Below are the code and all the weights of a small trained network. Each question names an input and a target symbol and asks about switching units off, where a switched-off unit gives its printed mean instead of its output.

import numpy as np


def w(rows, s, z=0):
    codes = np.array(rows[::2]) - 128.0
    scale = np.full(codes.shape[1], s)
    scale[-1] = z or s
    return codes * scale


def norm(h):
    return h / np.sqrt((h * h).mean(-1, keepdims=True) + 1e-5)


def f(y):
    return np.maximum(y, 0)


def softmax(a):
    e = np.exp(a - a.max(-1, keepdims=True))
    return e / e.sum(-1, keepdims=True)


def log_softmax(a):
    a = a - a.max(-1, keepdims=True)
    return a - np.log(np.exp(a).sum(-1, keepdims=True))


def net(x, mask):
    ids = ['ΓΘΣΨΩαβεζημπτφ'.index(c) for c in x.split()]
    T = len(ids)
    res = E[ids] + P[:T]
    u = 0
    for l in range(2):
        q, k, v = (norm(res) @ M[l].T for M in (Q, K, V))
        z = softmax(np.where(np.tri(T) > 0, q @ k.T / 3**0.5, -1e9)) @ v
        res = res + np.where(mask[u], z, O[l][:, -1]) @ O[l][:, :-1]
        u += 1
        y = f(norm(res) @ A[l][:, :-1].T + A[l][:, -1])
        res = res + np.where(mask[u : u + 4], y, B[l][:, -1]) @ B[l][:, :-1]
        u += 4
    return log_softmax(norm(res)[-1] @ U[:, :-1].T + U[:, -1])


Q, K, V, O, A, B = {}, {}, {}, {}, {}, {}
E = w([
[60,141,90,162,48,159,230,124],'Γ',
[166,138,133,128,126,51,195,142],'Θ',
[167,153,206,101,197,108,55,109],'Σ',
[127,124,142,165,151,150,191,123],'Ψ',
[168,112,95,150,140,129,96,102],'Ω',
[141,152,90,105,138,129,138,109],'α',
[136,122,139,122,147,158,121,123],'β',
[149,111,124,87,132,149,118,160],'ε',
[78,119,126,108,166,95,114,141],'ζ',
[87,135,169,148,130,181,170,11],'η',
[94,124,110,114,147,174,174,154],'μ',
[136,137,143,118,115,164,177,145],'π',
[253,132,126,51,130,112,203,128],'τ',
[128,179,140,166,98,186,97,199],'φ',
],0.022)
P = w([
[80,60,74,82,105,101,157,141],'0',
[150,95,216,88,123,128,105,149],'1',
[187,215,107,180,101,139,106,188],'2',
[48,40,44,118,103,85,167,97],'3',
[159,110,215,98,131,127,118,138],'4',
[202,233,92,199,107,122,122,164],'5',
[47,37,49,112,115,92,173,89],'6',
[161,112,211,107,131,124,123,125],'7',
[209,255,61,220,116,116,133,134],'8',
[37,50,60,105,127,94,186,69],'9',
[162,115,211,114,130,122,123,114],'10',
],0.0077)
Q[0] = w([
[83,156,49,136,69,95,143,63],'0.h1',
[21,94,231,67,101,4,69,136],'0.h1',
[204,129,96,87,182,59,108,49],'0.h1',
],0.015)
K[0] = w([
[69,135,58,151,119,92,146,99],'0.h1',
[87,129,144,46,75,5,31,236],'0.h1',
[221,151,119,114,167,28,123,71],'0.h1',
],0.015)
V[0] = w([
[110,117,214,226,202,28,140,220],'0.h1',
[165,177,3,111,211,15,131,128],'0.h1',
[44,68,80,122,88,138,170,43],'0.h1',
],0.006)
O[0] = w([
[60,131,77,180,110,97,88,132,7],'0.h1',
[99,41,128,90,109,143,60,255,181],'0.h1',
[163,206,189,91,157,185,133,177,112],'0.h1',
],0.0069,0.0015)
A[0] = w([
[157,140,216,192,105,114,38,175,140],'0.n1',
[89,225,157,252,100,161,76,163,5],'0.n2',
[124,26,207,166,203,216,125,100,123],'0.n3',
[140,84,142,140,132,144,206,162,124],'0.n4',
],0.012,0.0033)
B[0] = w([
[195,121,87,206,69,177,168,98,195],'0.n1',
[190,146,90,59,196,31,41,143,178],'0.n2',
[136,66,99,105,250,188,129,65,255],'0.n3',
[93,129,65,114,99,125,78,132,204],'0.n4',
],0.011,0.0079)
Q[1] = w([
[89,48,251,66,97,171,255,93],'1.h1',
[83,50,122,166,211,227,145,82],'1.h1',
[193,145,180,209,163,71,126,121],'1.h1',
],0.012)
K[1] = w([
[182,141,139,4,113,211,145,27],'1.h1',
[121,74,82,148,152,236,98,66],'1.h1',
[156,154,179,190,191,100,138,134],'1.h1',
],0.015)
V[1] = w([
[62,96,153,119,159,195,55,100],'1.h1',
[138,185,97,87,78,196,3,79],'1.h1',
[156,119,115,144,151,184,131,95],'1.h1',
],0.012)
O[1] = w([
[154,117,100,186,41,63,62,203,188],'1.h1',
[2,180,215,85,68,89,59,120,167],'1.h1',
[63,188,131,174,102,92,165,120,255],'1.h1',
],0.0063)
A[1] = w([
[102,40,169,92,120,49,192,171,2],'1.n1',
[170,28,241,193,120,132,166,133,90],'1.n2',
[57,99,176,134,148,99,205,255,170],'1.n3',
[82,46,153,113,116,105,203,66,143],'1.n4',
],0.016,0.0026)
B[1] = w([
[10,196,185,168,125,102,107,116,177],'1.n1',
[96,201,154,40,155,125,202,172,193],'1.n2',
[253,114,149,150,163,186,145,102,176],'1.n3',
[142,83,139,141,62,115,94,173,253],'1.n4',
],0.014,0.0056)
U = w([
[145,138,96,190,11,165,156,136,88],'Γ',
[116,142,150,173,174,105,118,212,188],'Θ',
[62,136,109,159,174,39,125,63,45],'Σ',
[18,160,36,145,119,144,170,134,4],'Ψ',
[183,71,87,122,62,112,68,214,169],'Ω',
[187,97,218,36,93,146,108,174,108],'α',
[57,98,172,65,172,165,127,85,154],'β',
[57,163,172,87,111,158,42,182,62],'ε',
[152,203,207,156,184,143,146,89,198],'ζ',
[160,72,176,162,76,129,127,25,86],'η',
[202,104,85,139,158,159,208,148,134],'μ',
[87,166,126,85,49,182,144,117,162],'π',
[93,97,108,39,107,46,194,175,160],'τ',
[172,177,89,81,152,45,107,135,139],'φ',
],0.012,0.003)

Each question gives the input, a string of symbols that net reads in full, and the target symbol t.
The units are the heads (3 rows each of Q, K, V and O) and the neurons (one row each of A and B). Each row of codes is followed by its name. A weight is (code - 128) times the scale printed after its matrix; where a second scale follows, it is the last column's (O, A, B and U).
mask holds one flag per unit, layer by layer, with each layer's heads first. A switched-off unit (its flag False) gives its mean, the last column of its rows in O or B, instead of its output. The means were averaged over made-up inputs and are rounded, as every weight is.
A unit's drop is (log p(t) with every unit on - log p(t) with that unit switched off) / (log p(t) with every unit on - log p(t) with every unit switched off).
The circuit of an input: a set's keep is (log p(t) with only the set's units on - log p(t) with every unit switched off) / (log p(t) with every unit on - log p(t) with every unit switched off). Starting from all 10 units, units are removed one at a time, each time the one whose removal leaves the highest keep (on an exact tie, the one counted first), for as long as the keep stays at least 0.8.
units of the circuit, in order: the units of the circuit, biggest drop first
unit that matters most: the unit with the biggest drop
top k neurons: the k neurons with the biggest drops, biggest first
top k neurons in layer l: the k neurons of layer l with the biggest drops, biggest first
input Ψ Ω π τ α, target ε: units of the circuit, in order	[0.h1, 0.n1, 1.n1, 1.h1]
input ε π α Θ Ω Ω β η Θ Ψ μ, target Ψ: unit that matters most	1.h1
input τ τ α Θ Σ Ω Ω β β, target μ: units of the circuit, in order	[1.h1, 0.n3]
input Σ Ω ε Ω Ω β Ω φ β, target Σ: units of the circuit, in order	[1.h1, 0.h1, 1.n4]
input Ψ β Ω Ω μ Ω Ω Ω μ μ, target μ: units of the circuit, in order	[1.n3, 1.h1]
input Σ α ζ, target Ω: units of the circuit, in order	[0.h1, 1.n3]
input ζ Ω Γ π, target π: top 4 neurons	[0.n4, 0.n2, 0.n3, 0.n1]
input Ω α Ω ε ε, target Ω: units of the circuit, in order	[0.n2, 1.n4, 0.h1]
input Ω ε Σ, target η: units of the circuit, in order	[0.n1, 0.h1]
input Θ Ω τ β Θ β α Ω, target μ: units of the circuit, in order	[0.n4, 1.n2, 0.n1]
input α Ω α ε Θ Ψ β ζ, target Θ: top 2 neurons in layer 1	[1.n1, 1.n3]
input Ω α τ Ω τ μ, target ε: units of the circuit, in order	[0.n4, 1.h1, 0.n3]
input Σ Γ β β π Ω Θ ε Σ, target μ: top 2 neurons in layer 0	[0.n1, 0.n3]
input Ψ Ω Ω, target φ: top 2 neurons in layer 0	[0.n2, 0.n3]
input Σ ε ζ Ω Γ, target π: unit that matters most	0.h1
input η Ω Ω Θ τ Ψ, target φ: top 2 neurons in layer 0	[0.n2, 0.n4]
input Ψ Ω α ε β Σ α α, target ε: units of the circuit, in order	[0.n1, 1.h1, 0.h1, 1.n1]
input Σ Θ Σ ε ε Ω Ω μ ζ Ω Θ, target τ: top 3 neurons	[0.n3, 1.n1, 1.n2]
input μ Θ α Ω Ψ, target Σ: top 2 neurons in layer 0	[0.n3, 0.n2]
input ε π α ε Σ φ Ω μ, target Ψ: top neuron	[0.n4]
input Θ η μ Σ, target Σ: top 2 neurons	[1.n4, 0.n4]
input ζ Ω Σ Θ, target Θ: top 2 neurons	[1.n1, 0.n4]
